Below is a small trained network, with its code and all its weights. Each question gives an input and a class and asks what happens when units are switched off, that is, made to give their printed mean instead of their output.

import numpy as np


def w(rows, s, z=0):
    codes = np.array(rows[::2]) - 128.0
    scale = np.full(codes.shape[1], s)
    scale[-1] = z or s
    return codes * scale


def f(y):
    return np.maximum(y, 0)


def log_softmax(a):
    a = a - a.max(-1, keepdims=True)
    return a - np.log(np.exp(a).sum(-1, keepdims=True))


def net(x, mask):
    res = np.array(x, float).reshape(1, 8) / 4 @ E
    y = f(res @ A[0][:, :-1].T + A[0][:, -1])
    res = res + np.where(mask, y, B[0][:, -1]) @ B[0][:, :-1]
    return log_softmax(res[-1] @ U[:, :-1].T + U[:, -1])


A, B = {}, {}
E = w([
[119,172,172,141,168,157,64],'x0',
[129,128,129,128,128,128,129],'x1',
[128,128,129,126,126,129,128],'x2',
[247,119,154,149,141,107,120],'x3',
[144,149,57,190,68,128,81],'x4',
[100,72,178,212,122,116,126],'x5',
[140,142,128,161,123,212,199],'x6',
[128,127,129,127,127,130,128],'x7',
],0.012)
A[0] = w([
[151,142,138,139,165,255,166,82],'N1',
[228,125,136,142,136,119,136,50],'N2',
[194,135,159,173,157,127,135,72],'N3',
[201,134,40,176,38,116,59,20],'N4',
[157,53,53,125,61,86,195,136],'N5',
[128,150,109,131,97,207,169,46],'N6',
[196,124,162,141,63,125,108,74],'N7',
[155,170,111,140,128,214,175,26],'N8',
[12,155,82,121,78,175,129,5],'N9',
[165,211,82,41,133,112,124,65],'N10',
[161,194,95,70,109,173,172,171],'N11',
[135,47,141,62,94,108,193,98],'N12',
[221,133,116,114,142,104,136,131],'N13',
[85,111,139,83,139,49,43,11],'N14',
[142,109,83,40,146,55,38,88],'N15',
[127,199,93,193,56,108,78,76],'N16',
[146,94,203,59,217,100,161,93],'N17',
[106,27,182,220,109,126,135,35],'N18',
[123,220,200,150,178,175,44,121],'N19',
],0.0094,0.003)
B[0] = w([
[191,86,104,175,94,54,168,225],'N1',
[41,47,152,51,130,65,168,217],'N2',
[44,119,122,64,123,81,111,201],'N3',
[118,179,169,152,182,185,196,254],'N4',
[140,85,77,158,200,208,39,242],'N5',
[182,64,145,159,95,48,147,186],'N6',
[52,125,101,50,134,103,157,194],'N7',
[168,82,127,165,106,77,148,198],'N8',
[1,96,118,60,124,101,178,205],'N9',
[122,149,237,136,64,175,26,222],'N10',
[139,171,207,138,94,130,63,221],'N11',
[175,148,76,131,180,197,80,214],'N12',
[59,126,108,25,127,87,127,223],'N13',
[189,85,140,168,118,66,191,214],'N14',
[180,56,146,202,101,70,179,244],'N15',
[116,177,139,153,163,200,216,214],'N16',
[127,221,133,162,178,199,207,247],'N17',
[102,171,237,144,64,127,39,231],'N18',
[135,35,10,121,170,211,83,240],'N19',
],0.0083,0.0087)
U = w([
[28,90,125,26,120,96,162,102],'0',
[193,67,136,206,90,71,182,95],'1',
[123,231,148,155,190,197,208,96],'2',
[117,162,223,138,63,153,8,114],'3',
[146,59,33,130,191,207,34,99],'4',
[117,141,115,131,131,125,115,249],'5',
],0.011,0.018)

Each question gives the input, the list of numbers given to net, and the class t.
The units are the neurons (one row each of A and B). Each row of codes is followed by its name. A weight is (code - 128) times the scale printed after its matrix; where a second scale follows, it is the last column's (A, B and U).
mask holds one flag per neuron, in row order. A switched-off neuron (its flag False) gives its mean, the last column of its row in B, instead of its output. The means were averaged over made-up inputs and are rounded, as every weight is.
A unit's drop is (log p(t) with every unit on - log p(t) with that unit switched off) / (log p(t) with every unit on - log p(t) with every unit switched off).
The circuit of an input: a set's keep is (log p(t) with only the set's units on - log p(t) with every unit switched off) / (log p(t) with every unit on - log p(t) with every unit switched off). Starting from the 12 units with the biggest drops (on a tie, the unit counted first), units are removed one at a time, each time the one whose removal leaves the highest keep (on an exact tie, the one counted first), for as long as the keep stays at least 0.8.
units of the circuit, in order: the units of the circuit, biggest drop first
unit that matters most: the unit with the biggest drop
k most important neurons: the k neurons with the biggest drops, biggest first
drop when u is switched off: that unit's drop, to one decimal
input [-4,-4,-5,0,5,8,2,-8], class 3: unit that matters most : N18
input [-7,7,-5,-4,0,-2,7,-3], class 1: 2 most important neurons : N6, N19
input [1,3,2,3,-3,3,2,-2], class 0: 2 most important neurons : N4, N10
input [8,2,2,3,-2,-8,-2,8], class 3: 2 most important neurons : N10, N11
input [-5,-3,7,-5,6,8,7,3], class 3: 4 most important neurons : N18, N15, N14, N5
input [3,-3,-7,-6,-7,7,6,8], class 5: units of the circuit, in order : N1, N18, N10
input [-3,-3,4,-6,-3,-7,-7,6], class 1: units of the circuit, in order : N15, N14
input [-6,0,-3,4,7,-2,-6,2], class 2: 2 most important neurons : N4, N16
input [7,1,6,-7,3,-4,8,8], class 1: 2 most important neurons : N1, N6
input [8,-5,6,-5,-6,6,8,-5], class 1: 2 most important neurons : N1, N5
input [-7,8,-2,8,-4,8,-1,5], class 0: units of the circuit, in order : N2, N3
input [-2,-2,-8,8,-2,3,-8,-4], class 0: 3 most important neurons : N13, N2, N7
input [2,3,-1,-1,7,8,5,-7], class 3: 2 most important neurons : N18, N17
input [8,7,5,4,2,4,7,-8], class 4: 3 most important neurons : N19, N15, N14
input [6,-2,7,3,-3,-4,5,-1], class 4: most important neuron : N19
input [4,7,-5,-3,2,-3,-7,5], class 1: 2 most important neurons : N15, N14
input [-4,1,1,-4,7,0,0,-6], class 2: 2 most important neurons : N4, N16
input [-4,4,0,0,0,6,-1,-6], class 3: 2 most important neurons : N18, N19
input [-8,-7,4,-3,-7,-8,-1,2], class 3: units of the circuit, in order : N10, N11
input [6,-6,6,5,-6,6,-7,-2], class 1: units of the circuit, in order : N14
input [-5,2,8,-6,1,-8,-4,0], class 3: drop when N11 is switched off : 0.1
input [2,6,-2,-2,1,5,-1,-2], class 3: drop when N18 is switched off : 0.6
input [5,-5,0,8,8,8,5,-5], class 0: drop when N7 is switched off : 0.3
input [-1,7,6,-3,-3,-2,-3,5], class 5: drop when N16 is switched off : 0.2
